Below are the code and all the weights of a small trained network. Each question names an input and a class and asks about switching units off, where a switched-off unit gives its printed mean instead of its output.

import numpy as np


def w(rows, s, z=0):
    codes = np.array(rows[::2]) - 128.0
    scale = np.full(codes.shape[1], s)
    scale[-1] = z or s
    return codes * scale


def f(y):
    return np.maximum(y, 0)


def log_softmax(a):
    a = a - a.max(-1, keepdims=True)
    return a - np.log(np.exp(a).sum(-1, keepdims=True))


def net(x, mask):
    res = np.array(x, float).reshape(1, 8) / 4 @ E
    y = f(res @ A[0][:, :-1].T + A[0][:, -1])
    res = res + np.where(mask, y, B[0][:, -1]) @ B[0][:, :-1]
    return log_softmax(res[-1] @ U[:, :-1].T + U[:, -1])


A, B = {}, {}
E = w([
[108,71,88,185,142,106,117,79,209,105,121],'x0',
[124,172,148,122,155,72,191,116,114,56,103],'x1',
[71,193,120,131,63,112,31,144,138,179,200],'x2',
[101,67,164,168,162,88,91,175,132,186,64],'x3',
[144,144,128,87,158,140,187,207,154,107,124],'x4',
[189,164,130,159,128,35,167,144,81,5,107],'x5',
[172,178,211,109,92,187,132,183,133,161,164],'x6',
[134,69,148,158,192,142,50,139,180,35,137],'x7',
],0.011)
A[0] = w([
[102,58,77,134,179,178,161,47,164,82,115,113],'N0',
[95,93,93,117,109,146,48,117,188,152,162,108],'N1',
[140,130,147,145,126,138,137,99,132,159,110,43],'N2',
[100,175,83,165,54,57,175,90,179,79,162,153],'N3',
[116,168,168,71,157,159,171,182,203,62,164,98],'N4',
[174,120,127,169,186,112,148,126,158,62,98,82],'N5',
[156,143,166,137,136,142,73,121,117,107,151,83],'N6',
[78,133,44,49,183,112,215,129,101,124,79,131],'N7',
[176,127,145,113,133,158,133,108,161,133,102,1],'N8',
[130,54,106,141,143,130,146,82,150,64,119,152],'N9',
[99,146,125,123,90,140,166,124,83,146,108,204],'N10',
[106,146,131,132,132,83,109,144,107,132,132,94],'N11',
[39,133,144,145,120,71,91,127,60,83,93,93],'N12',
[115,111,74,112,154,108,158,122,136,139,89,171],'N13',
[134,148,112,160,134,100,149,101,116,126,165,80],'N14',
[123,140,144,145,125,167,107,150,145,137,127,70],'N15',
[146,134,141,108,136,66,121,164,83,128,126,83],'N16',
[145,142,96,78,143,145,131,119,88,118,163,140],'N17',
[155,77,105,123,167,79,168,146,180,8,102,132],'N18',
[118,60,138,118,114,175,158,65,176,94,110,114],'N19',
[129,90,107,130,194,100,109,129,114,52,128,55],'N20',
[125,190,63,163,110,82,138,105,158,115,152,102],'N21',
[135,70,124,168,113,115,90,128,109,149,67,120],'N22',
[183,239,124,60,96,161,156,90,61,52,222,91],'N23',
[102,112,85,120,139,179,49,94,175,146,157,165],'N24',
[109,122,94,91,107,116,54,141,149,153,174,130],'N25',
[114,127,106,122,129,144,73,114,191,144,153,150],'N26',
[162,95,157,120,137,127,117,135,132,164,112,40],'N27',
],0.012,0.0058)
B[0] = w([
[179,169,131,142,191,81,102,121,64,116,76,201],'N0',
[81,122,109,138,145,168,134,112,184,137,190,214],'N1',
[139,130,138,119,115,114,114,123,121,117,126,138],'N2',
[208,174,157,116,144,114,101,76,66,153,74,197],'N3',
[176,115,218,93,143,137,156,98,153,176,163,205],'N4',
[95,114,95,160,150,108,157,209,161,97,111,203],'N5',
[108,98,124,127,105,117,158,158,126,136,144,157],'N6',
[149,147,204,70,69,138,132,144,171,97,104,200],'N7',
[129,123,127,135,153,117,129,116,112,117,127,138],'N8',
[131,125,103,146,160,85,152,152,69,110,96,199],'N9',
[149,134,132,101,116,104,124,158,127,93,118,182],'N10',
[121,134,103,134,156,103,121,120,101,111,127,150],'N11',
[126,144,67,175,173,107,136,120,101,118,115,180],'N12',
[164,156,156,105,119,130,109,140,112,119,141,171],'N13',
[132,152,146,125,136,108,148,112,123,130,149,147],'N14',
[129,138,105,100,105,126,133,112,118,149,173,153],'N15',
[160,137,120,144,179,115,146,126,125,157,125,168],'N16',
[131,125,130,120,87,137,131,136,130,96,132,165],'N17',
[111,108,119,137,117,90,153,185,161,38,76,246],'N18',
[158,149,91,165,150,114,107,127,86,132,120,172],'N19',
[125,117,79,165,160,121,149,161,117,108,102,193],'N20',
[154,168,141,129,148,123,110,98,104,123,122,170],'N21',
[113,154,147,121,112,150,136,107,119,170,148,179],'N22',
[107,136,114,53,9,165,64,130,101,87,79,252],'N23',
[108,106,102,178,140,135,144,107,182,143,165,217],'N24',
[98,78,113,160,128,125,149,137,120,132,137,198],'N25',
[95,112,144,185,132,142,149,129,153,168,140,193],'N26',
[122,110,130,100,142,142,91,96,95,145,124,146],'N27',
],0.012,0.02)
U = w([
[187,167,185,23,33,130,92,120,100,151,76,250],'0',
[178,109,255,68,118,135,177,137,244,160,161,19],'1',
[32,38,107,141,40,181,89,131,231,184,204,66],'2',
[153,123,109,222,196,109,103,59,122,197,141,174],'3',
[123,101,94,199,134,95,131,205,136,68,79,54],'4',
],0.0082,0.0019)

Each question gives the input, the list of numbers given to net, and the class t.
The units are the neurons (one row each of A and B). Each row of codes is followed by its name. A weight is (code - 128) times the scale printed after its matrix; where a second scale follows, it is the last column's (A, B and U).
mask holds one flag per neuron, in row order. A switched-off neuron (its flag False) gives its mean, the last column of its row in B, instead of its output. The means were averaged over made-up inputs and are rounded, as every weight is.
A unit's drop is (log p(t) with every unit on - log p(t) with that unit switched off) / (log p(t) with every unit on - log p(t) with every unit switched off).
The circuit of an input: a set's keep is (log p(t) with only the set's units on - log p(t) with every unit switched off) / (log p(t) with every unit on - log p(t) with every unit switched off). Starting from the 12 units with the biggest drops (on a tie, the unit counted first), units are removed one at a time, each time the one whose removal leaves the highest keep (on an exact tie, the one counted first), for as long as the keep stays at least 0.8.
units of the circuit, in order: the units of the circuit, biggest drop first
unit that matters most: the unit with the biggest drop
k most important neurons: the k neurons with the biggest drops, biggest first
drop when u is switched off: that unit's drop, to one decimal
input [-2,-3,0,-1,-1,1,2,8], class 2: units of the circuit, in order	[N0 N3 N12 N18]
input [-1,8,-8,2,5,4,3,-4], class 1: units of the circuit, in order	[N4]
input [-8,-6,3,-1,-8,3,-8,1], class 3: 3 most important neurons	[N12 N23 N18]
input [-6,4,-3,6,8,-5,3,-7], class 1: 2 most important neurons	[N23 N3]
input [-3,4,-3,-1,6,0,2,5], class 1: 2 most important neurons	[N4 N12]
input [-7,-3,-3,2,1,-2,2,4], class 1: 2 most important neurons	[N23 N3]
input [0,5,-7,6,-6,-3,6,-2], class 3: 3 most important neurons	[N23 N7 N18]
input [-5,-5,-5,0,2,-1,3,7], class 1: 3 most important neurons	[N4 N23 N12]
input [1,-7,-8,7,3,3,8,-4], class 1: 2 most important neurons	[N23 N3]
input [7,-7,-4,0,1,-7,-1,-6], class 3: 2 most important neurons	[N0 N23]
input [-8,4,-2,-6,7,-1,-4,7], class 0: 2 most important neurons	[N23 N4]
input [-3,-3,-3,-3,-2,-8,-4,2], class 3: 2 most important neurons	[N0 N23]
input [2,3,-6,5,2,-4,8,2], class 1: 2 most important neurons	[N23 N4]
input [7,-6,1,-5,4,-1,5,-7], class 2: unit that matters most	N0
input [3,-6,-8,-6,2,-7,0,-3], class 3: drop when N23 is switched off	0.5
input [-7,3,7,1,-5,-3,-5,7], class 2: drop when N26 is switched off	0.0
input [8,2,-6,3,-5,-8,-2,-8], class 3: drop when N23 is switched off	1.7
input [-8,4,8,3,7,-3,-2,6], class 2: drop when N25 is switched off	0.1
